Below is a small trained network, with its code and all its weights. Each question gives an input and a class and asks what happens when units are switched off, that is, made to give their printed mean instead of their output.

import numpy as np


def w(rows, s, z=0):
    codes = np.array(rows[::2]) - 128.0
    scale = np.full(codes.shape[1], s)
    scale[-1] = z or s
    return codes * scale


def f(y):
    return np.maximum(y, 0)


def log_softmax(a):
    a = a - a.max(-1, keepdims=True)
    return a - np.log(np.exp(a).sum(-1, keepdims=True))


def net(x, mask):
    res = np.array(x, float).reshape(1, 4) / 4 @ E
    y = f(res @ A[0][:, :-1].T + A[0][:, -1])
    res = res + np.where(mask, y, B[0][:, -1]) @ B[0][:, :-1]
    return log_softmax(res[-1] @ U[:, :-1].T + U[:, -1])


A, B = {}, {}
E = w([
[224,102,113,141,93,205,126],'x0',
[130,127,170,102,143,151,151],'x1',
[108,123,106,248,176,191,169],'x2',
[166,170,160,129,156,119,125],'x3',
],0.013)
A[0] = w([
[226,99,110,140,85,195,128,42],'n0',
[90,141,135,224,177,172,164,190],'n1',
[146,137,140,29,48,54,88,178],'n2',
[81,127,134,252,198,171,168,161],'n3',
[85,138,152,145,134,114,119,116],'n4',
[42,156,136,120,174,87,139,39],'n5',
[16,149,144,128,209,53,134,71],'n6',
[226,68,128,138,94,183,110,4],'n7',
[138,137,134,66,117,117,121,214],'n8',
[118,99,151,99,139,149,131,113],'n9',
],0.016,0.0026)
B[0] = w([
[132,210,140,222,50,128,164,224],'n0',
[80,60,115,17,146,107,79,231],'n1',
[105,74,109,10,228,89,100,241],'n2',
[152,82,95,19,210,51,97,253],'n3',
[176,172,169,144,150,156,154,156],'n4',
[143,149,123,216,83,198,228,192],'n5',
[159,210,176,254,16,190,121,224],'n6',
[104,172,176,220,91,187,160,217],'n7',
[141,54,70,130,160,94,102,180],'n8',
[117,105,81,178,160,97,87,144],'n9',
],0.0099,0.021)
U = w([
[140,57,89,53,237,74,73,253],'0',
[150,157,129,249,119,159,161,3],'1',
],0.012,0.00025)

Each question gives the input, the list of numbers given to net, and the class t.
The units are the neurons (one row each of A and B). Each row of codes is followed by its name. A weight is (code - 128) times the scale printed after its matrix; where a second scale follows, it is the last column's (A, B and U).
mask holds one flag per neuron, in row order. A switched-off neuron (its flag False) gives its mean, the last column of its row in B, instead of its output. The means were averaged over made-up inputs and are rounded, as every weight is.
A unit's drop is (log p(t) with every unit on - log p(t) with that unit switched off) / (log p(t) with every unit on - log p(t) with every unit switched off).
most important unit: the unit with the biggest drop
top k neurons: the k neurons with the biggest drops, biggest first
drop of u: that unit's drop, to one decimal
input [4,3,4,-2], class 0: top 3 neurons => (n6; n3; n1)
input [-8,-1,8,-6], class 0: most important unit => n3
input [4,-7,5,0], class 0: top 2 neurons => (n3; n6)
input [-8,6,-6,-7], class 1: top 2 neurons => (n6; n5)
input [8,-1,8,3], class 0: top 3 neurons => (n3; n1; n6)
input [-8,-5,-7,6], class 1: top 3 neurons => (n6; n5; n3)
input [-7,-5,-5,3], class 1: top 3 neurons => (n6; n5; n3)
input [-5,-8,5,1], class 0: top 2 neurons => (n3; n1)
input [2,5,1,-8], class 1: top 2 neurons => (n2; n3)
input [-2,-4,1,3], class 1: top 3 neurons => (n2; n3; n1)
input [-7,5,4,0], class 1: drop of n6 => 5.7
